Small tables with named rows and columns. After each table, cells are looked up by row and column.

Kad
cols = Noz, Keviba, Sez, Lev, Vak, Rasal, Lup, Nopagek, Sem, Zutegar
Revesu: [63, 78, 76, 57, 70, 137, 196, 78, 64, 79]
Fub: [64, 100, 70, 65, 106, 106, 99, 65, 109, 79]
Kisa: [102, 74, 75, 123, 68, 65, 63, 59, 67, 89]
Tafonur: [89, 79, 62, 79, 65, 71, 82, 98, 59, 79]
Mesol: [74, 96, 58, 117, 112, 117, 65, 109, 103, 116]
Lef: [63, 70, 66, 69, 55, 51, 99, 72, 75, 89]

What is the Lev of Tafonur in Kad? 79
What is the Keviba of Fub in Kad? 100
What is the Vak of Tafonur in Kad? 65
What is the Keviba of Lef in Kad? 70
What is the Zutegar of Mesol in Kad? 116
What is the Zutegar of Kisa in Kad? 89
What is the Noz of Revesu in Kad? 63
What is the Lup of Mesol in Kad? 65
What is the Lev of Revesu in Kad? 57
What is the Lev of Mesol in Kad? 117

Lum:
          Mir  Nugugig  Rogavu  Masinek  Megipag
Periv    5426     5296    5368     5135     5451
Pagore   6038     1505    4359     4963     3700
Bireru   5494     5415    5312     5189     5301
Mozel    5319     5353    5447     5333     5365
Bosediv  5294     5356    5470     5360     5286
Fom      7999     5486    5960     2948     6541
Loto     5263     5274    5293     5261     5468
Vum      5324     5396    5233     5268     5390

What is the Mir of Fom in Lum?
7999
What is the Mir of Bosediv in Lum?
5294
What is the Megipag of Periv in Lum?
5451
What is the Rogavu of Vum in Lum?
5233
What is the Masinek of Bireru in Lum?
5189
What is the Megipag of Vum in Lum?
5390

Rerubep
fields: Ramu, Bogoro, Kem, Bosevu
Tamug: [85, 62, 5, 79]
Tasutu: [48, 43, 31, 51]
Garolod: [51, 32, 46, 58]
Kis: [49, 39, 40, 49]
Tevez: [50, 50, 22, 58]
Tav: [45, 39, 49, 48]
Renodeg: [83, 43, 90, 60]
Fovo: [60, 62, 14, 65]
Betep: [49, 39, 60, 47]
Gusaba: [48, 30, 36, 58]
Pibitu: [43, 45, 63, 46]
Gutevet: [54, 38, 96, 41]

What is the Ramu of Tamug in Rerubep? 85
What is the Bogoro of Tamug in Rerubep? 62
What is the Bosevu of Tamug in Rerubep? 79
What is the Bosevu of Tasutu in Rerubep? 51
What is the Bogoro of Fovo in Rerubep? 62
What is the Kem of Kis in Rerubep? 40
What is the Kem of Tamug in Rerubep? 5
What is the Kem of Tasutu in Rerubep? 31
What is the Kem of Gutevet in Rerubep? 96

Nutule:
         Gadozep   Kif
Nedudar     -196   567
Vap         -575  -372
Gizubu        97    60
Melav        -30   262
Garor        -99   179
Vifedu       -70  -227
Zoz          -86  -223
Dig         -433  -339

What is the Kif of Melav in Nutule?
262
What is the Gadozep of Vap in Nutule?
-575
What is the Gadozep of Gizubu in Nutule?
97
What is the Gadozep of Vifedu in Nutule?
-70
What is the Gadozep of Zoz in Nutule?
-86
What is the Gadozep of Garor in Nutule?
-99
What is the Gadozep of Dig in Nutule?
-433
What is the Kif of Gizubu in Nutule?
60
What is the Kif of Vifedu in Nutule?
-227
What is the Kif of Nedudar in Nutule?
567
What is the Gadozep of Nedudar in Nutule?
-196
What is the Gadozep of Melav in Nutule?
-30
What is the Kif of Garor in Nutule?
179
What is the Kif of Zoz in Nutule?
-223
What is the Kif of Vap in Nutule?
-372
What is the Kif of Dig in Nutule?
-339

Noro =
         Boked  Bisipen
Pib       -757     -342
Tur       -812     -293
Vupun     -809     -304
Likalit   -811     -310
Toliger    235      827
Tev        439     -876
Pode        70      984
Novegig    777     -472
Deve       158      869
Buse        73     -950
Nurip      107      971
Rekir       82      987

Toliger, Bisipen -> 827
Likalit, Boked -> -811
Nurip, Bisipen -> 971
Vupun, Boked -> -809
Pib, Boked -> -757
Deve, Bisipen -> 869
Pib, Bisipen -> -342
Tev, Boked -> 439
Buse, Boked -> 73
Tev, Bisipen -> -876
Which row has the largest Boked? Novegig

Gubed
|  | Sineta | Femipal | Fisera | Rav | Zabar |
|---|---|---|---|---|---|
| Mefamuv | 0.4 | 0.3 | 0.5 | 0.3 | 0.4 |
| Meker | 0.3 | 0.4 | 0.7 | 0.4 | 0.6 |
| Zil | 0.4 | 0.8 | 0.2 | 0.4 | 0.2 |
| Nidino | 0.4 | 0.3 | 0.3 | 0.3 | 0.3 |
| Kimeko | 0.4 | 0.3 | 0.3 | 0.3 | 0.3 |
| Bovid | 0.4 | 0.4 | 0.3 | 0.3 | 0.3 |
| Radiful | 0.4 | 0.2 | 0.3 | 0.3 | 0.3 |
| Dum | 0.4 | 0.6 | 0.3 | 0.4 | 0.3 |
| Kib | 0.4 | 0.2 | 0.3 | 0.3 | 0.3 |
| Dimerum | 0.3 | 0.4 | 0.6 | 0.4 | 0.5 |

Nidino, Fisera -> 0.3
Bovid, Fisera -> 0.3
Nidino, Sineta -> 0.4
Nidino, Femipal -> 0.3
Dum, Sineta -> 0.4
Mefamuv, Rav -> 0.3
Meker, Femipal -> 0.4
Mefamuv, Zabar -> 0.4
Bovid, Femipal -> 0.4
Nidino, Zabar -> 0.3
Radiful, Zabar -> 0.3
Kimeko, Rav -> 0.3
Dimerum, Fisera -> 0.6

